Below is a small trained network, with its code and all its weights. Each question gives an input and a class and asks what happens when units are switched off, that is, made to give their printed mean instead of their output.

import numpy as np


def w(rows, s, z=0):
    codes = np.array(rows[::2]) - 128.0
    scale = np.full(codes.shape[1], s)
    scale[-1] = z or s
    return codes * scale


def norm(h):
    return h / np.sqrt((h * h).mean(-1, keepdims=True) + 1e-5)


def f(y):
    return np.maximum(y, 0)


def log_softmax(a):
    a = a - a.max(-1, keepdims=True)
    return a - np.log(np.exp(a).sum(-1, keepdims=True))


def net(x, mask):
    res = np.array(x, float).reshape(1, 3) / 4 @ E
    u = 0
    for l in range(4):
        y = f(norm(res) @ A[l][:, :-1].T + A[l][:, -1])
        res = res + np.where(mask[u : u + 6], y, B[l][:, -1]) @ B[l][:, :-1]
        u += 6
    return log_softmax(norm(res)[-1] @ U[:, :-1].T + U[:, -1])


A, B = {}, {}
E = w([
[104,88,84],'x0',
[222,155,31],'x1',
[59,254,81],'x2',
],0.0092)
A[0] = w([
[186,197,217,4],'L0N0',
[50,129,214,14],'L0N1',
[90,169,61,240],'L0N2',
[35,136,255,6],'L0N3',
[104,167,208,111],'L0N4',
[217,52,111,149],'L0N5',
],0.0093,0.0039)
B[0] = w([
[146,213,254,147],'L0N0',
[93,89,51,186],'L0N1',
[138,107,214,253],'L0N2',
[29,99,99,215],'L0N3',
[86,56,103,185],'L0N4',
[146,156,192,232],'L0N5',
],0.0098,0.0055)
A[1] = w([
[74,41,131,254],'L1N0',
[161,184,100,26],'L1N1',
[255,198,56,180],'L1N2',
[76,119,192,151],'L1N3',
[166,30,108,60],'L1N4',
[135,201,138,94],'L1N5',
],0.0095,0.0033)
B[1] = w([
[192,149,254,253],'L1N0',
[187,80,175,152],'L1N1',
[99,112,121,247],'L1N2',
[164,131,102,216],'L1N3',
[74,104,150,171],'L1N4',
[108,92,146,167],'L1N5',
],0.0066,0.0061)
A[2] = w([
[80,5,82,164],'L2N0',
[76,148,117,225],'L2N1',
[190,144,103,75],'L2N2',
[59,195,100,250],'L2N3',
[177,162,92,52],'L2N4',
[99,184,106,97],'L2N5',
],0.017,0.0027)
B[2] = w([
[117,220,134,230],'L2N0',
[211,85,167,215],'L2N1',
[2,101,82,180],'L2N2',
[182,85,184,254],'L2N3',
[38,58,149,168],'L2N4',
[198,39,125,181],'L2N5',
],0.01,0.0064)
A[3] = w([
[162,62,91,126],'L3N0',
[94,108,200,102],'L3N1',
[63,117,181,125],'L3N2',
[113,68,74,157],'L3N3',
[252,168,225,254],'L3N4',
[222,118,115,73],'L3N5',
],0.011,0.0038)
B[3] = w([
[104,127,183,149],'L3N0',
[143,132,74,194],'L3N1',
[157,111,45,182],'L3N2',
[49,145,109,145],'L3N3',
[112,193,103,250],'L3N4',
[169,3,100,148],'L3N5',
],0.011,0.013)
U = w([
[6,32,136,185],'0',
[133,165,167,254],'1',
[208,70,214,153],'2',
[116,200,93,55],'3',
[119,111,130,14],'4',
],0.014,0.0097)

Each question gives the input, the list of numbers given to net, and the class t.
The units are the neurons (one row each of A and B). Each row of codes is followed by its name. A weight is (code - 128) times the scale printed after its matrix; where a second scale follows, it is the last column's (A, B and U).
mask holds one flag per neuron, layer by layer. A switched-off neuron (its flag False) gives its mean, the last column of its row in B, instead of its output. The means were averaged over made-up inputs and are rounded, as every weight is.
A unit's drop is (log p(t) with every unit on - log p(t) with that unit switched off) / (log p(t) with every unit on - log p(t) with every unit switched off).
The circuit of an input: a set's keep is (log p(t) with only the set's units on - log p(t) with every unit switched off) / (log p(t) with every unit on - log p(t) with every unit switched off). Starting from the 12 units with the biggest drops (on a tie, the unit counted first), units are removed one at a time, each time the one whose removal leaves the highest keep (on an exact tie, the one counted first), for as long as the keep stays at least 0.8.
circuit, biggest first: the units of the circuit, biggest drop first
unit that matters most: the unit with the biggest drop
k most important neurons: the k neurons with the biggest drops, biggest first
top k neurons in layer l: the k neurons of layer l with the biggest drops, biggest first
input [0,-2,0], class 3: unit that matters most	L2N0
input [8,-6,4], class 1: 3 most important neurons	L2N0, L3N5, L2N2
input [-8,-1,-5], class 1: circuit, biggest first	L3N4, L2N3, L2N1, L0N0
input [5,-3,6], class 2: circuit, biggest first	L2N3, L2N1
input [-1,-3,8], class 2: circuit, biggest first	L2N3, L2N5, L2N1
input [1,-6,8], class 2: circuit, biggest first	L2N3, L2N1, L2N5
input [7,-2,5], class 1: circuit, biggest first	L0N3, L2N4
input [3,0,-2], class 3: 2 most important neurons	L3N4, L2N3
input [6,-5,-1], class 1: circuit, biggest first	L2N0, L2N2
input [0,-3,-2], class 3: top 2 neurons in layer 2	L2N0, L2N2
input [1,8,-8], class 0: top 3 neurons in layer 2	L2N2, L2N3, L2N1
input [7,7,-1], class 0: top 2 neurons in layer 0	L0N3, L0N4
input [-5,-2,-2], class 1: 3 most important neurons	L2N2, L2N4, L3N5
input [5,4,-4], class 1: unit that matters most	L1N4
input [-4,7,7], class 0: top 2 neurons in layer 2	L2N4, L2N2
input [5,-2,-5], class 1: top 2 neurons in layer 0	L0N2, L0N0
input [8,0,-4], class 1: top 2 neurons in layer 1	L1N4, L1N0
input [-3,2,4], class 2: top 2 neurons in layer 2	L2N0, L2N5
input [5,-4,-4], class 1: 2 most important neurons	L2N2, L2N0
input [3,6,-4], class 0: unit that matters most	L0N3
input [-2,-2,5], class 2: 3 most important neurons	L2N3, L2N1, L2N0
input [7,-4,-3], class 1: top 2 neurons in layer 2	L2N0, L2N2
input [-6,-5,8], class 2: 2 most important neurons	L2N3, L2N1
input [3,5,1], class 0: 2 most important neurons	L0N3, L0N4
